Here is a tiny trained network, its code and every weight. The questions are about switching its units off for an input and a target symbol, where a switched-off unit gives its printed mean instead of its output.

import numpy as np


def w(rows, s, z=0):
    codes = np.array(rows[::2]) - 128.0
    scale = np.full(codes.shape[1], s)
    scale[-1] = z or s
    return codes * scale


def norm(h):
    return h / np.sqrt((h * h).mean(-1, keepdims=True) + 1e-5)


def f(y):
    return y / 2 * (1 + np.tanh(0.7978845608 * (y + 0.044715 * y**3)))


def softmax(a):
    e = np.exp(a - a.max(-1, keepdims=True))
    return e / e.sum(-1, keepdims=True)


def log_softmax(a):
    a = a - a.max(-1, keepdims=True)
    return a - np.log(np.exp(a).sum(-1, keepdims=True))


def net(x, mask):
    ids = ['ΓΘΣΦΩαβεζηλπτ'.index(c) for c in x.split()]
    T = len(ids)
    res = E[ids] + P[:T]
    r = norm(res)
    for j in range(2):
        rows = slice(4 * j, 4 * j + 4)
        q, k, v = (r @ M[0][rows].T for M in (Q, K, V))
        z = softmax(np.where(np.tri(T) > 0, q @ k.T / 4**0.5, -1e9)) @ v
        o = O[0][rows]
        res = res + np.where(mask[j], z, o[:, -1]) @ o[:, :-1]
    y = f(norm(res) @ A[0][:, :-1].T + A[0][:, -1])
    res = res + np.where(mask[2:14], y, B[0][:, -1]) @ B[0][:, :-1]
    return log_softmax(norm(res)[-1] @ U[:, :-1].T + U[:, -1])


Q, K, V, O, A, B = {}, {}, {}, {}, {}, {}
E = w([
[131,146,146],'Γ',
[132,153,144],'Θ',
[96,180,121],'Σ',
[95,110,141],'Φ',
[32,86,124],'Ω',
[140,152,137],'α',
[77,118,95],'β',
[125,121,130],'ε',
[178,145,1],'ζ',
[184,118,137],'η',
[101,99,147],'λ',
[51,42,22],'π',
[32,34,196],'τ',
],0.026)
P = w([
[44,211,102],'0',
[99,226,67],'1',
[159,161,5],'2',
[176,161,19],'3',
[150,206,70],'4',
[151,198,85],'5',
[134,207,143],'6',
[125,209,146],'7',
[117,211,165],'8',
],0.0032)
Q[0] = w([
[49,126,180],'head 0',
[197,147,82],'head 0',
[53,41,95],'head 0',
[137,246,161],'head 0',
[168,18,228],'head 1',
[152,84,119],'head 1',
[242,140,119],'head 1',
[119,130,208],'head 1',
],0.013)
K[0] = w([
[85,184,196],'head 0',
[213,94,40],'head 0',
[75,146,11],'head 0',
[176,70,217],'head 0',
[158,105,240],'head 1',
[105,140,142],'head 1',
[176,157,74],'head 1',
[122,200,187],'head 1',
],0.011)
V[0] = w([
[242,145,225],'head 0',
[143,166,134],'head 0',
[205,89,112],'head 0',
[162,131,255],'head 0',
[124,142,120],'head 1',
[204,152,218],'head 1',
[165,65,200],'head 1',
[115,126,105],'head 1',
],0.0088)
O[0] = w([
[31,156,186,130],'head 0',
[38,166,182,173],'head 0',
[139,154,44,83],'head 0',
[141,127,155,107],'head 0',
[136,194,171,149],'head 1',
[254,164,40,56],'head 1',
[48,47,51,2],'head 1',
[89,92,195,147],'head 1',
],0.0039,0.0059)
A[0] = w([
[78,167,181,140],'neuron 0',
[192,131,152,91],'neuron 1',
[85,160,69,118],'neuron 2',
[249,80,137,110],'neuron 3',
[139,131,176,156],'neuron 4',
[142,118,65,253],'neuron 5',
[10,65,123,84],'neuron 6',
[102,137,150,54],'neuron 7',
[96,209,117,77],'neuron 8',
[128,82,201,186],'neuron 9',
[123,159,125,95],'neuron 10',
[101,170,76,152],'neuron 11',
],0.013,0.0028)
B[0] = w([
[247,41,100,254],'neuron 0',
[148,133,64,141],'neuron 1',
[75,166,202,159],'neuron 2',
[127,103,15,131],'neuron 3',
[212,132,125,169],'neuron 4',
[218,9,254,144],'neuron 5',
[238,253,46,211],'neuron 6',
[85,30,98,141],'neuron 7',
[47,38,157,233],'neuron 8',
[106,57,130,153],'neuron 9',
[92,64,148,153],'neuron 10',
[62,111,237,170],'neuron 11',
],0.0049,0.007)
U = w([
[174,26,121,55],'Γ',
[118,135,131,98],'Θ',
[79,61,132,131],'Σ',
[153,126,90,106],'Φ',
[52,156,87,128],'Ω',
[150,200,166,122],'α',
[117,102,164,111],'β',
[133,131,141,115],'ε',
[118,116,145,120],'ζ',
[5,153,161,111],'η',
[116,223,92,152],'λ',
[98,85,107,254],'π',
[180,133,71,160],'τ',
],0.026,0.013)

Each question gives the input, a string of symbols that net reads in full, and the target symbol t.
The units are the heads (4 rows each of Q, K, V and O) and the neurons (one row each of A and B). Each row of codes is followed by its name. A weight is (code - 128) times the scale printed after its matrix; where a second scale follows, it is the last column's (O, A, B and U).
mask holds one flag per unit, heads first, then neurons. A switched-off unit (its flag False) gives its mean, the last column of its rows in O or B, instead of its output. The means were averaged over made-up inputs and are rounded, as every weight is.
A unit's drop is (log p(t) with every unit on - log p(t) with that unit switched off) / (log p(t) with every unit on - log p(t) with every unit switched off).
The circuit of an input: a set's keep is (log p(t) with only the set's units on - log p(t) with every unit switched off) / (log p(t) with every unit on - log p(t) with every unit switched off). Starting from the 12 units with the biggest drops (on a tie, the unit counted first), units are removed one at a time, each time the one whose removal leaves the highest keep (on an exact tie, the one counted first), for as long as the keep stays at least 0.8.
circuit, biggest first: the units of the circuit, biggest drop first
most important unit: the unit with the biggest drop
top k neurons: the k neurons with the biggest drops, biggest first
heads that matter: for each layer, one digit per head in row order, 1 if its drop is at least 0.15 and else 0, layers parted by /
drop of u: that unit's drop, to one decimal
input τ Σ α, target τ: circuit, biggest first => [head 0; neuron 3]
input α η β Σ Θ α Σ Ω, target Ω: most important unit => neuron 6
input α η α α λ Θ π Φ, target τ: circuit, biggest first => [neuron 6; head 1]
input Σ α Σ Σ η Θ ε, target Γ: heads that matter => 10
input α ε ζ β β, target λ: heads that matter => 01
input λ ζ α Ω, target Ω: top 2 neurons => [neuron 6; neuron 0]
input λ α α, target λ: circuit, biggest first => [head 1; neuron 0]
input λ η α Θ, target η: top 2 neurons => [neuron 6; neuron 8]
input Σ β λ, target τ: top 2 neurons => [neuron 6; neuron 8]
input α α β β, target λ: top 2 neurons => [neuron 6; neuron 0]
input α η ε α, target η: top 2 neurons => [neuron 6; neuron 5]
input α Θ Σ ζ α Θ Σ, target η: drop of neuron 10 => 0.0
input α λ α, target λ: drop of neuron 9 => 0.2
input α λ Ω Σ Γ α ε, target Γ: drop of head 0 => 0.2
